Below are the code and all the weights of a small trained network. Each question names an input and a class and asks about switching units off, where a switched-off unit gives its printed mean instead of its output.

import numpy as np


def w(rows, s, z=0):
    codes = np.array(rows[::2]) - 128.0
    scale = np.full(codes.shape[1], s)
    scale[-1] = z or s
    return codes * scale


def f(y):
    return y / 2 * (1 + np.tanh(0.7978845608 * (y + 0.044715 * y**3)))


def log_softmax(a):
    a = a - a.max(-1, keepdims=True)
    return a - np.log(np.exp(a).sum(-1, keepdims=True))


def net(x, mask):
    res = np.array(x, float).reshape(1, 4) / 4 @ E
    y = f(res @ A[0][:, :-1].T + A[0][:, -1])
    res = res + np.where(mask, y, B[0][:, -1]) @ B[0][:, :-1]
    return log_softmax(res[-1] @ U[:, :-1].T + U[:, -1])


A, B = {}, {}
E = w([
[123,177,79,191,59,37,122,219,26,130,86,192],'x0',
[118,57,121,150,193,195,51,119,100,159,252,83],'x1',
[95,162,35,225,131,230,138,39,229,158,81,92],'x2',
[105,175,130,193,101,158,91,112,77,142,156,69],'x3',
],0.011)
A[0] = w([
[100,98,169,99,98,202,113,125,157,130,132,170,3],'neuron 1',
[133,162,113,144,134,123,132,133,179,151,133,143,38],'neuron 2',
[85,113,184,126,143,174,158,4,214,95,156,81,142],'neuron 3',
[122,131,163,80,67,34,44,200,70,134,141,201,141],'neuron 4',
[90,75,99,170,185,251,27,75,106,173,209,36,130],'neuron 5',
[128,135,17,197,45,177,158,60,221,149,55,135,170],'neuron 6',
[184,39,191,2,203,119,131,139,145,100,150,139,171],'neuron 7',
],0.0082,0.0042)
B[0] = w([
[130,126,152,134,70,151,120,187,91,145,71,112,140],'neuron 1',
[117,95,129,94,186,45,117,153,144,142,108,130,135],'neuron 2',
[118,232,141,61,107,209,115,169,54,226,89,50,227],'neuron 3',
[134,60,38,150,54,80,149,109,104,94,181,238,235],'neuron 4',
[210,100,2,246,180,206,18,188,109,237,249,64,255],'neuron 5',
[41,240,77,127,237,96,155,106,249,132,49,124,240],'neuron 6',
[135,12,231,48,170,130,155,30,166,124,148,93,222],'neuron 7',
],0.008,0.019)
U = w([
[139,134,94,177,152,201,19,139,125,176,185,69,160],'0',
[124,180,93,189,31,71,132,195,53,91,105,190,123],'1',
[135,125,189,71,128,187,133,93,136,135,108,69,1],'2',
[48,196,96,143,162,157,156,114,174,137,4,130,154],'3',
[145,61,138,88,124,97,140,107,129,102,173,171,186],'4',
],0.011,0.0036)

Each question gives the input, the list of numbers given to net, and the class t.
The units are the neurons (one row each of A and B). Each row of codes is followed by its name. A weight is (code - 128) times the scale printed after its matrix; where a second scale follows, it is the last column's (A, B and U).
mask holds one flag per neuron, in row order. A switched-off neuron (its flag False) gives its mean, the last column of its row in B, instead of its output. The means were averaged over made-up inputs and are rounded, as every weight is.
A unit's drop is (log p(t) with every unit on - log p(t) with that unit switched off) / (log p(t) with every unit on - log p(t) with every unit switched off).
The circuit of an input: a set's keep is (log p(t) with only the set's units on - log p(t) with every unit switched off) / (log p(t) with every unit on - log p(t) with every unit switched off). Starting from all 7 units, units are removed one at a time, each time the one whose removal leaves the highest keep (on an exact tie, the one counted first), for as long as the keep stays at least 0.8.
units of the circuit, in order: the units of the circuit, biggest drop first
k most important neurons: the k neurons with the biggest drops, biggest first
drop when u is switched off: that unit's drop, to one decimal
input [0,-2,-2,2], class 1: units of the circuit, in order : [neuron 7; neuron 5; neuron 6]
input [4,2,4,-3], class 3: units of the circuit, in order : [neuron 5]
input [0,-6,-1,-3], class 1: 2 most important neurons : [neuron 6; neuron 7]
input [6,-5,2,5], class 3: 2 most important neurons : [neuron 6; neuron 5]
input [-3,2,-3,-6], class 2: 2 most important neurons : [neuron 4; neuron 7]
input [5,4,3,-7], class 3: 2 most important neurons : [neuron 5; neuron 4]
input [3,0,-6,8], class 1: drop when neuron 6 is switched off : 0.0
input [1,-2,-5,6], class 1: drop when neuron 7 is switched off : 0.2
input [5,3,8,0], class 3: drop when neuron 5 is switched off : 0.0
input [6,4,-7,-6], class 4: drop when neuron 7 is switched off : 0.1
